Below is a small trained network, with its code and all its weights. Each question gives an input and a class and asks what happens when units are switched off, that is, made to give their printed mean instead of their output.

import numpy as np


def w(rows, s, z=0):
    codes = np.array(rows[::2]) - 128.0
    scale = np.full(codes.shape[1], s)
    scale[-1] = z or s
    return codes * scale


def norm(h):
    return h / np.sqrt((h * h).mean(-1, keepdims=True) + 1e-5)


def f(y):
    return y / 2 * (1 + np.tanh(0.7978845608 * (y + 0.044715 * y**3)))


def log_softmax(a):
    a = a - a.max(-1, keepdims=True)
    return a - np.log(np.exp(a).sum(-1, keepdims=True))


def net(x, mask):
    res = np.array(x, float).reshape(1, 7) / 4 @ E
    u = 0
    for l in range(2):
        y = f(norm(res) @ A[l][:, :-1].T + A[l][:, -1])
        res = res + np.where(mask[u : u + 10], y, B[l][:, -1]) @ B[l][:, :-1]
        u += 10
    return log_softmax(norm(res)[-1] @ U[:, :-1].T + U[:, -1])


A, B = {}, {}
E = w([
[125,128,129,132],'x0',
[129,127,127,129],'x1',
[127,131,128,125],'x2',
[129,128,127,130],'x3',
[254,134,167,200],'x4',
[186,22,149,17],'x5',
[71,97,229,145],'x6',
],0.0037)
A[0] = w([
[117,126,159,106,62],'0.n1',
[138,79,193,112,128],'0.n2',
[59,35,89,30,28],'0.n3',
[104,118,169,118,81],'0.n4',
[112,50,144,43,49],'0.n5',
[254,89,199,68,2],'0.n6',
[85,141,204,168,120],'0.n7',
[109,162,123,91,47],'0.n8',
[8,194,79,124,128],'0.n9',
[114,167,86,74,89],'0.n10',
],0.0062,0.0032)
B[0] = w([
[78,115,141,134,101],'0.n1',
[38,170,122,146,178],'0.n2',
[136,211,167,145,222],'0.n3',
[86,117,169,132,117],'0.n4',
[85,197,128,80,194],'0.n5',
[53,28,65,185,216],'0.n6',
[170,113,195,106,189],'0.n7',
[114,89,116,136,95],'0.n8',
[164,3,103,133,252],'0.n9',
[162,72,136,145,134],'0.n10',
],0.0057,0.0025)
A[1] = w([
[98,104,182,211,118],'1.n1',
[95,108,38,99,154],'1.n2',
[113,91,40,80,172],'1.n3',
[173,187,166,185,83],'1.n4',
[158,187,73,32,25],'1.n5',
[188,188,93,120,93],'1.n6',
[184,103,40,164,147],'1.n7',
[78,9,176,116,149],'1.n8',
[124,77,2,153,1],'1.n9',
[170,200,79,78,81],'1.n10',
],0.0079,0.0039)
B[1] = w([
[141,18,159,134,195],'1.n1',
[172,115,210,123,201],'1.n2',
[179,117,219,119,228],'1.n3',
[95,155,201,110,157],'1.n4',
[111,47,255,224,152],'1.n5',
[62,129,119,210,146],'1.n6',
[113,207,82,84,225],'1.n7',
[107,148,19,186,255],'1.n8',
[194,145,115,45,182],'1.n9',
[77,93,155,228,148],'1.n10',
],0.0067,0.0045)
U = w([
[228,135,95,66,195],'0',
[148,100,247,143,194],'1',
[95,56,70,190,183],'2',
[40,154,133,53,38],'3',
[137,224,102,195,7],'4',
],0.016,0.0022)

Each question gives the input, the list of numbers given to net, and the class t.
The units are the neurons (one row each of A and B). Each row of codes is followed by its name. A weight is (code - 128) times the scale printed after its matrix; where a second scale follows, it is the last column's (A, B and U).
mask holds one flag per neuron, layer by layer. A switched-off neuron (its flag False) gives its mean, the last column of its row in B, instead of its output. The means were averaged over made-up inputs and are rounded, as every weight is.
A unit's drop is (log p(t) with every unit on - log p(t) with that unit switched off) / (log p(t) with every unit on - log p(t) with every unit switched off).
The circuit of an input: a set's keep is (log p(t) with only the set's units on - log p(t) with every unit switched off) / (log p(t) with every unit on - log p(t) with every unit switched off). Starting from the 12 units with the biggest drops (on a tie, the unit counted first), units are removed one at a time, each time the one whose removal leaves the highest keep (on an exact tie, the one counted first), for as long as the keep stays at least 0.8.
circuit, biggest first: the units of the circuit, biggest drop first
k most important neurons: the k neurons with the biggest drops, biggest first
k most important neurons of layer l: the k neurons of layer l with the biggest drops, biggest first
drop of u: that unit's drop, to one decimal
input [-8,1,6,-7,5,1,1], class 2: circuit, biggest first -> 0.n6
input [0,-2,1,-8,-2,-8,-7], class 0: circuit, biggest first -> 0.n9, 1.n9, 1.n8
input [-5,-5,6,-2,5,0,-8], class 4: 2 most important neurons -> 0.n9, 1.n6
input [-3,5,-5,-6,6,8,3], class 2: circuit, biggest first -> 0.n6, 1.n8
input [3,-2,3,-2,-5,1,-2], class 1: 2 most important neurons of layer 0 -> 0.n3, 0.n6
input [-3,-3,-3,-4,-2,0,7], class 2: 3 most important neurons -> 1.n8, 1.n7, 1.n3
input [4,-1,-5,-7,1,-1,-6], class 4: 2 most important neurons of layer 1 -> 1.n7, 1.n6
input [-2,-8,-4,-7,-4,-6,0], class 0: 2 most important neurons -> 1.n9, 0.n9
input [-6,7,2,2,-1,-6,7], class 2: 3 most important neurons of layer 1 -> 1.n8, 1.n3, 1.n2
input [2,5,6,8,3,-4,1], class 1: 2 most important neurons -> 1.n8, 1.n4
input [-4,-4,-3,-8,-3,4,-2], class 1: 2 most important neurons -> 1.n5, 1.n8
input [-8,-4,6,2,0,1,-3], class 1: 2 most important neurons -> 0.n9, 1.n5
input [6,-3,-1,0,-8,-1,0], class 0: 2 most important neurons -> 0.n9, 1.n3
input [5,4,0,0,-6,-8,3], class 2: circuit, biggest first -> 0.n9
input [-3,8,-8,-5,-1,1,7], class 3: 2 most important neurons of layer 1 -> 1.n3, 1.n5
input [0,-3,-3,7,-3,5,-8], class 1: drop of 1.n7 -> 0.0
input [-3,1,7,-1,-7,-2,-1], class 0: drop of 0.n9 -> 0.7
input [-8,4,-6,-8,-1,-3,4], class 2: drop of 1.n8 -> 0.1
